Here is a tiny trained network, its code and every weight. The questions are about switching its units off for an input and a target symbol, where a switched-off unit gives its printed mean instead of its output.

import numpy as np


def w(rows, s, z=0):
    codes = np.array(rows[::2]) - 128.0
    scale = np.full(codes.shape[1], s)
    scale[-1] = z or s
    return codes * scale


def norm(h):
    return h / np.sqrt((h * h).mean(-1, keepdims=True) + 1e-5)


def f(y):
    return np.maximum(y, 0)


def softmax(a):
    e = np.exp(a - a.max(-1, keepdims=True))
    return e / e.sum(-1, keepdims=True)


def log_softmax(a):
    a = a - a.max(-1, keepdims=True)
    return a - np.log(np.exp(a).sum(-1, keepdims=True))


def net(x, mask):
    ids = ['βγδζθλξπστψω'.index(c) for c in x.split()]
    T = len(ids)
    res = E[ids] + P[:T]
    r = norm(res)
    for j in range(3):
        rows = slice(4 * j, 4 * j + 4)
        q, k, v = (r @ M[0][rows].T for M in (Q, K, V))
        z = softmax(np.where(np.tri(T) > 0, q @ k.T / 4**0.5, -1e9)) @ v
        o = O[0][rows]
        res = res + np.where(mask[j], z, o[:, -1]) @ o[:, :-1]
    y = f(norm(res) @ A[0][:, :-1].T + A[0][:, -1])
    res = res + np.where(mask[3:27], y, B[0][:, -1]) @ B[0][:, :-1]
    return log_softmax(norm(res)[-1] @ U[:, :-1].T + U[:, -1])


Q, K, V, O, A, B = {}, {}, {}, {}, {}, {}
E = w([
[137,89,113,115,142,67,105],'β',
[126,122,111,99,117,135,147],'γ',
[128,141,109,116,135,132,156],'δ',
[104,93,121,156,115,138,70],'ζ',
[117,130,96,107,131,138,143],'θ',
[136,131,122,105,122,128,160],'λ',
[96,141,156,150,95,175,143],'ξ',
[152,126,153,148,61,103,97],'π',
[75,120,186,139,154,85,161],'σ',
[245,92,127,150,182,202,124],'τ',
[127,160,113,189,135,122,97],'ψ',
[253,169,103,148,118,157,133],'ω',
],0.0046)
P = w([
[188,59,144,171,169,181,138],'0',
[122,109,73,122,116,152,135],'1',
[220,113,192,108,206,197,111],'2',
[156,149,147,63,169,185,70],'3',
[81,187,92,46,103,134,106],'4',
[237,29,141,224,174,176,202],'5',
[129,74,52,200,83,131,193],'6',
[49,153,31,117,54,95,165],'7',
[219,132,219,52,226,203,60],'8',
[110,204,143,2,152,158,49],'9',
[78,217,117,63,87,87,125],'10',
[208,32,117,237,139,154,196],'11',
[125,97,68,203,49,91,208],'12',
],0.0018)
Q[0] = w([
[146,80,139,177,121,118,77],'h0',
[107,95,115,152,91,121,166],'h0',
[120,209,147,49,155,128,95],'h0',
[111,130,72,147,82,127,211],'h0',
[182,47,86,145,154,193,180],'h1',
[187,30,152,153,195,225,116],'h1',
[93,122,90,186,47,64,175],'h1',
[129,19,79,254,66,75,201],'h1',
[100,93,131,115,103,141,157],'h2',
[142,63,128,136,140,176,119],'h2',
[146,92,137,107,141,150,140],'h2',
[121,179,129,109,119,91,152],'h2',
],0.0081)
K[0] = w([
[204,163,148,96,140,139,141],'h0',
[103,143,145,68,133,138,86],'h0',
[78,86,55,224,86,100,186],'h0',
[39,132,145,79,112,134,60],'h0',
[195,123,254,136,184,144,56],'h1',
[219,81,186,146,192,193,155],'h1',
[58,228,135,23,110,129,41],'h1',
[139,206,183,18,179,147,48],'h1',
[157,128,85,142,87,95,137],'h2',
[155,101,123,134,154,142,157],'h2',
[185,117,124,111,113,155,150],'h2',
[117,166,124,106,84,105,95],'h2',
],0.0066)
V[0] = w([
[165,137,107,182,139,121,153],'h0',
[89,137,111,156,100,101,173],'h0',
[124,121,149,116,109,128,60],'h0',
[161,130,105,171,108,110,129],'h0',
[152,136,218,154,53,160,70],'h1',
[75,92,51,122,108,105,1],'h1',
[182,39,155,53,52,104,178],'h1',
[61,128,86,102,87,238,140],'h1',
[133,145,123,158,171,95,154],'h2',
[142,128,130,187,101,162,203],'h2',
[113,187,177,68,171,182,39],'h2',
[189,86,112,132,171,163,110],'h2',
],0.0029)
O[0] = w([
[139,102,90,203,140,118,158,168],'h0',
[131,128,133,157,99,101,213,74],'h0',
[88,113,127,82,102,131,75,118],'h0',
[117,93,105,204,115,116,160,146],'h0',
[61,214,112,67,174,59,96,121],'h1',
[254,161,162,79,228,169,71,118],'h1',
[142,84,30,197,99,44,105,99],'h1',
[126,51,199,174,207,122,109,195],'h1',
[110,122,127,103,150,96,83,123],'h2',
[155,175,142,61,123,141,61,193],'h2',
[128,58,46,198,50,86,198,116],'h2',
[106,175,164,68,81,74,155,249],'h2',
],0.0027,0.0013)
A[0] = w([
[164,96,128,168,88,161,77,116],'n0',
[80,92,140,173,90,183,138,101],'n1',
[119,178,114,236,185,130,78,68],'n2',
[175,133,136,125,182,119,78,150],'n3',
[124,132,167,91,162,116,159,106],'n4',
[154,49,100,96,177,33,85,1],'n5',
[69,132,169,135,103,187,113,49],'n6',
[110,184,161,148,101,189,110,144],'n7',
[144,118,144,170,89,112,150,129],'n8',
[166,50,93,116,175,54,119,21],'n9',
[143,136,175,146,168,108,142,98],'n10',
[189,141,77,139,136,120,81,91],'n11',
[122,150,155,161,89,183,164,68],'n12',
[52,59,121,135,132,151,2,4],'n13',
[72,94,144,112,208,81,146,89],'n14',
[153,111,155,126,57,73,92,70],'n15',
[84,146,141,110,91,176,157,104],'n16',
[99,140,116,103,123,71,124,161],'n17',
[170,70,138,130,158,173,137,2],'n18',
[125,185,67,148,189,49,111,79],'n19',
[160,147,187,114,119,109,66,166],'n20',
[135,123,113,72,94,127,147,85],'n21',
[158,166,107,110,95,110,127,129],'n22',
[88,161,99,126,112,170,146,123],'n23',
],0.0048,0.0034)
B[0] = w([
[86,178,119,107,145,117,185,230],'n0',
[140,120,154,98,135,138,47,205],'n1',
[146,191,125,194,205,119,79,237],'n2',
[86,122,94,128,88,113,110,243],'n3',
[99,129,97,111,163,126,115,170],'n4',
[253,113,108,109,155,69,156,183],'n5',
[154,92,114,78,56,137,53,177],'n6',
[159,86,135,143,172,106,113,252],'n7',
[101,150,115,103,134,135,81,187],'n8',
[218,89,105,110,195,42,164,176],'n9',
[80,159,113,112,105,140,150,157],'n10',
[119,89,182,97,110,183,165,212],'n11',
[124,113,146,104,106,108,62,177],'n12',
[92,170,43,5,154,155,157,172],'n13',
[88,80,143,130,115,93,186,179],'n14',
[100,55,74,168,94,134,126,168],'n15',
[139,126,191,123,125,101,135,200],'n16',
[105,116,153,174,143,150,153,190],'n17',
[110,84,160,181,142,219,162,148],'n18',
[144,118,159,173,172,143,42,187],'n19',
[106,109,85,171,96,104,147,241],'n20',
[118,174,126,178,136,119,116,164],'n21',
[131,146,107,154,117,146,139,179],'n22',
[162,145,161,137,97,82,127,194],'n23',
],0.0048,0.0023)
U = w([
[130,42,162,140,169,252,156,137],'β',
[127,162,152,137,98,116,167,114],'γ',
[61,137,21,25,156,145,92,193],'δ',
[229,181,69,125,58,216,152,179],'ζ',
[125,187,110,221,217,133,51,218],'θ',
[3,72,196,126,177,76,193,125],'λ',
[122,169,141,132,102,95,153,57],'ξ',
[168,207,196,20,214,129,162,59],'π',
[220,39,65,109,182,26,141,117],'σ',
[138,182,165,140,71,85,156,11],'τ',
[75,58,47,204,10,102,98,7],'ψ',
[154,84,218,75,68,124,21,228],'ω',
],0.0059,0.0014)

Each question gives the input, a string of symbols that net reads in full, and the target symbol t.
The units are the heads (4 rows each of Q, K, V and O) and the neurons (one row each of A and B). Each row of codes is followed by its name. A weight is (code - 128) times the scale printed after its matrix; where a second scale follows, it is the last column's (O, A, B and U).
mask holds one flag per unit, heads first, then neurons. A switched-off unit (its flag False) gives its mean, the last column of its rows in O or B, instead of its output. The means were averaged over made-up inputs and are rounded, as every weight is.
A unit's drop is (log p(t) with every unit on - log p(t) with that unit switched off) / (log p(t) with every unit on - log p(t) with every unit switched off).
The circuit of an input: a set's keep is (log p(t) with only the set's units on - log p(t) with every unit switched off) / (log p(t) with every unit on - log p(t) with every unit switched off). Starting from the 12 units with the biggest drops (on a tie, the unit counted first), units are removed one at a time, each time the one whose removal leaves the highest keep (on an exact tie, the one counted first), for as long as the keep stays at least 0.8.
circuit, biggest first: the units of the circuit, biggest drop first
k most important neurons: the k neurons with the biggest drops, biggest first
which heads matter: for each layer, one digit per head in row order, 1 if its drop is at least 0.15 and else 0, layers parted by /
drop of u: that unit's drop, to one decimal
input ψ ψ σ π σ ζ τ ζ, target δ: most important neuron : (n13)
input ω ξ ζ ψ ξ τ ψ λ, target λ: circuit, biggest first : (h1, n17)
input θ β τ ψ β τ β ξ ζ θ, target ζ: which heads matter : 010
input ψ β δ ξ β ψ ξ β ψ τ β θ, target π: 2 most important neurons : (n20, n3)
input ξ τ ψ γ ξ ω τ δ γ τ δ, target ω: which heads matter : 011
input ω θ ψ τ θ θ ζ σ γ, target β: circuit, biggest first : (h1, n18)
input ω π θ ζ γ, target θ: circuit, biggest first : (h1, n19, n17)
input σ θ ω τ ψ ξ λ ξ τ ξ θ, target λ: circuit, biggest first : (h1, n14)
input β γ ψ τ ψ ψ λ ξ, target ω: which heads matter : 000
input ω τ δ β β ζ γ σ δ, target δ: 2 most important neurons : (n3, n2)
input γ π ξ δ, target σ: circuit, biggest first : (h1, n9)
input ψ ψ ψ π σ λ, target π: which heads matter : 010
input ψ β ζ θ ψ σ τ θ ψ λ δ, target β: circuit, biggest first : (h1, h2, n18)
input θ δ ψ τ ψ γ σ γ σ π θ, target σ: circuit, biggest first : (h1)
input ω ξ ω δ ψ ζ σ δ β π θ, target ω: which heads matter : 011
input ψ ψ θ δ θ λ, target β: which heads matter : 000
input ω λ θ β γ γ, target β: which heads matter : 000
input β ψ λ θ ψ θ, target ψ: which heads matter : 010
input δ ψ ψ ψ τ, target β: which heads matter : 000
input σ ψ ζ ξ τ ξ ψ ξ δ, target λ: which heads matter : 010
input π δ π τ β ψ β θ ψ τ ω λ, target π: circuit, biggest first : (h1, n20, h2)
input δ ζ γ θ, target ω: which heads matter : 010
input θ θ ψ ξ ψ ψ ψ ζ δ γ, target π: which heads matter : 110
input λ β λ δ, target ψ: circuit, biggest first : (h1)
input ψ π ξ β γ, target θ: circuit, biggest first : (h1, n19, n17, n21)
input γ ω ξ ζ π ξ λ ψ π γ β θ, target θ: circuit, biggest first : (h1, n19)
input λ π π β ξ γ ψ σ γ, target σ: 2 most important neurons : (n9, n3)
input ζ ψ ψ β τ ψ θ λ β ψ γ, target ψ: most important neuron : (n2)
input ψ ψ ψ θ ψ ξ δ δ, target π: drop of h1 : 1.0
input θ ψ ξ ψ δ ψ ψ γ, target ω: drop of h1 : 1.0
